Below are the code and all the weights of a small trained network. Each question names an input and a class and asks about switching units off, where a switched-off unit gives its printed mean instead of its output.

import numpy as np


def w(rows, s, z=0):
    codes = np.array(rows[::2]) - 128.0
    scale = np.full(codes.shape[1], s)
    scale[-1] = z or s
    return codes * scale


def f(y):
    return y / 2 * (1 + np.tanh(0.7978845608 * (y + 0.044715 * y**3)))


def log_softmax(a):
    a = a - a.max(-1, keepdims=True)
    return a - np.log(np.exp(a).sum(-1, keepdims=True))


def net(x, mask):
    res = np.array(x, float).reshape(1, 5) / 4 @ E
    y = f(res @ A[0][:, :-1].T + A[0][:, -1])
    res = res + np.where(mask, y, B[0][:, -1]) @ B[0][:, :-1]
    return log_softmax(res[-1] @ U[:, :-1].T + U[:, -1])


A, B = {}, {}
E = w([
[67,127,81,72,200,79,64],'x0',
[192,254,178,52,209,99,163],'x1',
[137,116,130,111,146,147,124],'x2',
[126,135,125,135,126,129,121],'x3',
[45,168,91,170,159,209,184],'x4',
],0.0087)
A[0] = w([
[218,85,177,139,79,19,59,5],'N0',
[148,76,124,190,85,169,83,22],'N1',
[196,234,185,121,179,132,192,22],'N2',
[160,164,187,202,56,191,203,188],'N3',
[139,27,103,181,153,217,85,60],'N4',
[53,228,107,131,75,221,139,39],'N5',
[123,87,107,183,73,123,99,50],'N6',
[134,187,177,102,71,145,62,1],'N7',
[216,84,253,138,56,184,132,133],'N8',
],0.0077,0.0051)
B[0] = w([
[172,79,104,186,254,204,158,210],'N0',
[224,187,66,86,78,118,161,170],'N1',
[205,246,124,79,19,123,172,245],'N2',
[5,169,165,105,163,141,44,254],'N3',
[147,150,56,72,89,71,181,196],'N4',
[201,41,203,189,194,139,214,169],'N5',
[164,156,76,113,43,170,144,174],'N6',
[157,138,60,220,105,162,230,119],'N7',
[69,121,123,94,169,160,82,239],'N8',
],0.0093,0.0071)
U = w([
[220,114,127,96,7,50,160,6],'0',
[190,54,171,230,255,188,186,68],'1',
[63,120,145,117,179,62,32,174],'2',
[124,106,176,146,133,58,63,254],'3',
],0.0085,0.0038)

Each question gives the input, the list of numbers given to net, and the class t.
The units are the neurons (one row each of A and B). Each row of codes is followed by its name. A weight is (code - 128) times the scale printed after its matrix; where a second scale follows, it is the last column's (A, B and U).
mask holds one flag per neuron, in row order. A switched-off neuron (its flag False) gives its mean, the last column of its row in B, instead of its output. The means were averaged over made-up inputs and are rounded, as every weight is.
A unit's drop is (log p(t) with every unit on - log p(t) with that unit switched off) / (log p(t) with every unit on - log p(t) with every unit switched off).
The circuit of an input: a set's keep is (log p(t) with only the set's units on - log p(t) with every unit switched off) / (log p(t) with every unit on - log p(t) with every unit switched off). Starting from all 9 units, units are removed one at a time, each time the one whose removal leaves the highest keep (on an exact tie, the one counted first), for as long as the keep stays at least 0.8.
units of the circuit, in order: the units of the circuit, biggest drop first
most important unit: the unit with the biggest drop
k most important neurons: the k neurons with the biggest drops, biggest first
drop when u is switched off: that unit's drop, to one decimal
input [6,6,-2,-7,5], class 0: units of the circuit, in order => (N3, N2)
input [4,-6,1,5,6], class 0: most important unit => N4
input [-7,-1,1,7,-5], class 2: 2 most important neurons => (N3, N8)
input [2,-4,0,-3,-5], class 1: units of the circuit, in order => (N0, N3)
input [1,-2,-1,0,5], class 1: 4 most important neurons => (N5, N2, N3, N8)
input [6,7,1,6,0], class 0: units of the circuit, in order => (N2, N3)
input [7,-2,2,-1,-8], class 1: 2 most important neurons => (N0, N3)
input [-7,-3,2,4,-5], class 2: units of the circuit, in order => (N3, N8)
input [-7,-6,-2,-8,4], class 2: 2 most important neurons => (N3, N2)
input [2,4,2,-2,-1], class 0: 3 most important neurons => (N3, N8, N0)
input [3,7,0,-1,-7], class 0: 4 most important neurons => (N2, N3, N8, N5)
input [-6,-5,1,4,3], class 2: 3 most important neurons => (N3, N2, N8)
input [3,3,-4,-2,4], class 1: 2 most important neurons => (N3, N4)
input [4,5,2,-7,-3], class 0: units of the circuit, in order => (N3)
input [4,6,0,2,8], class 1: 2 most important neurons => (N5, N4)
input [5,-3,-6,-2,8], class 1: 2 most important neurons => (N5, N3)
input [6,5,8,1,-8], class 1: 2 most important neurons => (N0, N3)
input [-6,-5,2,1,5], class 2: 2 most important neurons => (N3, N2)
input [7,-7,5,-6,-3], class 0: units of the circuit, in order => (N3, N4)
input [3,6,0,8,7], class 1: drop when N8 is switched off => -0.1
input [-1,8,7,7,0], class 0: drop when N6 is switched off => 0.0
input [3,0,1,-7,-8], class 1: drop when N0 is switched off => 0.5
